Below are the code and all the weights of a small trained network. Each question names an input and a class and asks about switching units off, where a switched-off unit gives its printed mean instead of its output.

import numpy as np


def w(rows, s, z=0):
    codes = np.array(rows[::2]) - 128.0
    scale = np.full(codes.shape[1], s)
    scale[-1] = z or s
    return codes * scale


def norm(h):
    return h / np.sqrt((h * h).mean(-1, keepdims=True) + 1e-5)


def f(y):
    return y / 2 * (1 + np.tanh(0.7978845608 * (y + 0.044715 * y**3)))


def log_softmax(a):
    a = a - a.max(-1, keepdims=True)
    return a - np.log(np.exp(a).sum(-1, keepdims=True))


def net(x, mask):
    res = np.array(x, float).reshape(1, 3) / 4 @ E
    u = 0
    for l in range(3):
        y = f(norm(res) @ A[l][:, :-1].T + A[l][:, -1])
        res = res + np.where(mask[u : u + 6], y, B[l][:, -1]) @ B[l][:, :-1]
        u += 6
    return log_softmax(norm(res)[-1] @ U[:, :-1].T + U[:, -1])


A, B = {}, {}
E = w([
[40,203,167,48,173],'x0',
[186,202,135,73,248],'x1',
[90,169,1,200,168],'x2',
],0.0042)
A[0] = w([
[168,68,95,169,184,65],'0.n0',
[57,139,146,166,124,7],'0.n1',
[235,72,247,93,218,97],'0.n2',
[254,61,203,99,52,46],'0.n3',
[160,68,42,104,203,66],'0.n4',
[99,108,180,16,100,134],'0.n5',
],0.0058,0.0016)
B[0] = w([
[117,62,118,81,183,148],'0.n0',
[38,162,75,191,157,123],'0.n1',
[168,109,86,95,2,251],'0.n2',
[50,196,98,233,127,242],'0.n3',
[133,68,134,141,197,155],'0.n4',
[159,24,149,159,215,211],'0.n5',
],0.0065,0.0033)
A[1] = w([
[149,99,103,156,75,31],'1.n0',
[3,91,215,176,91,160],'1.n1',
[112,28,201,173,48,248],'1.n2',
[80,100,65,179,138,194],'1.n3',
[109,188,110,83,129,67],'1.n4',
[207,74,161,165,105,20],'1.n5',
],0.0065,0.0017)
B[1] = w([
[130,142,148,91,76,152],'1.n0',
[169,134,141,196,206,218],'1.n1',
[113,121,72,74,178,253],'1.n2',
[147,124,202,96,53,199],'1.n3',
[90,189,53,198,67,127],'1.n4',
[94,253,155,193,144,153],'1.n5',
],0.0067,0.0053)
A[2] = w([
[156,141,154,12,127,38],'2.n0',
[118,167,167,255,117,64],'2.n1',
[129,221,117,123,168,79],'2.n2',
[84,151,169,180,88,34],'2.n3',
[160,72,111,98,19,144],'2.n4',
[164,151,77,134,198,254],'2.n5',
],0.0086,0.002)
B[2] = w([
[2,199,159,253,121,184],'2.n0',
[65,232,222,156,95,220],'2.n1',
[187,193,23,92,45,172],'2.n2',
[18,135,162,148,217,153],'2.n3',
[188,159,41,44,128,244],'2.n4',
[136,16,193,116,116,253],'2.n5',
],0.0069,0.0041)
U = w([
[50,151,152,171,122,89],'0',
[184,116,46,78,99,240],'1',
[160,7,155,131,203,1],'2',
],0.012,0.00086)

Each question gives the input, the list of numbers given to net, and the class t.
The units are the neurons (one row each of A and B). Each row of codes is followed by its name. A weight is (code - 128) times the scale printed after its matrix; where a second scale follows, it is the last column's (A, B and U).
mask holds one flag per neuron, layer by layer. A switched-off neuron (its flag False) gives its mean, the last column of its row in B, instead of its output. The means were averaged over made-up inputs and are rounded, as every weight is.
A unit's drop is (log p(t) with every unit on - log p(t) with that unit switched off) / (log p(t) with every unit on - log p(t) with every unit switched off).
The circuit of an input: a set's keep is (log p(t) with only the set's units on - log p(t) with every unit switched off) / (log p(t) with every unit on - log p(t) with every unit switched off). Starting from the 12 units with the biggest drops (on a tie, the unit counted first), units are removed one at a time, each time the one whose removal leaves the highest keep (on an exact tie, the one counted first), for as long as the keep stays at least 0.8.
units of the circuit, in order: the units of the circuit, biggest drop first
unit that matters most: the unit with the biggest drop
top k neurons: the k neurons with the biggest drops, biggest first
top k neurons in layer l: the k neurons of layer l with the biggest drops, biggest first
drop of u: that unit's drop, to one decimal
input [5,3,8], class 1: units of the circuit, in order => (2.n2)
input [-3,-1,-8], class 0: top 3 neurons => (0.n3, 1.n5, 1.n1)
input [-1,6,4], class 2: top 2 neurons => (2.n5, 0.n4)
input [4,-8,0], class 2: top 4 neurons => (0.n3, 1.n2, 1.n1, 1.n5)
input [-7,-6,-4], class 0: top 2 neurons => (0.n3, 0.n2)
input [6,-2,-1], class 2: top 2 neurons in layer 0 => (0.n5, 0.n3)
input [5,3,3], class 1: top 2 neurons => (2.n2, 0.n3)
input [-8,-4,0], class 0: units of the circuit, in order => (1.n5, 2.n1)
input [0,6,-5], class 1: top 2 neurons => (0.n2, 2.n4)
input [8,6,1], class 1: top 2 neurons => (2.n2, 1.n4)
input [3,7,-6], class 0: top 2 neurons => (2.n0, 0.n5)
input [8,-2,-8], class 2: top 3 neurons => (0.n5, 1.n1, 2.n1)
input [0,-3,4], class 1: top 3 neurons => (0.n3, 1.n5, 2.n4)
input [-5,8,3], class 2: top neuron => (2.n5)
input [8,5,5], class 1: top 2 neurons in layer 2 => (2.n2, 2.n1)
input [-2,7,6], class 2: top 2 neurons in layer 2 => (2.n5, 2.n4)
input [8,2,2], class 1: top 2 neurons => (2.n2, 0.n3)
input [3,3,6], class 1: top 2 neurons => (2.n2, 0.n5)
input [5,-4,-7], class 2: top 2 neurons in layer 1 => (1.n2, 1.n1)
input [4,7,-6], class 0: units of the circuit, in order => (2.n0)
input [-3,-3,-4], class 0: top 2 neurons => (0.n3, 2.n1)
input [6,-5,-8], class 2: top 3 neurons => (0.n5, 1.n1, 1.n2)
input [-5,4,-3], class 1: drop of 0.n2 => 3.9
input [7,-2,-2], class 2: drop of 0.n5 => 0.6
input [-6,-5,-6], class 0: drop of 0.n1 => 0.0
input [-2,3,6], class 2: drop of 0.n2 => 0.1
input [-1,2,7], class 2: unit that matters most => 0.n2
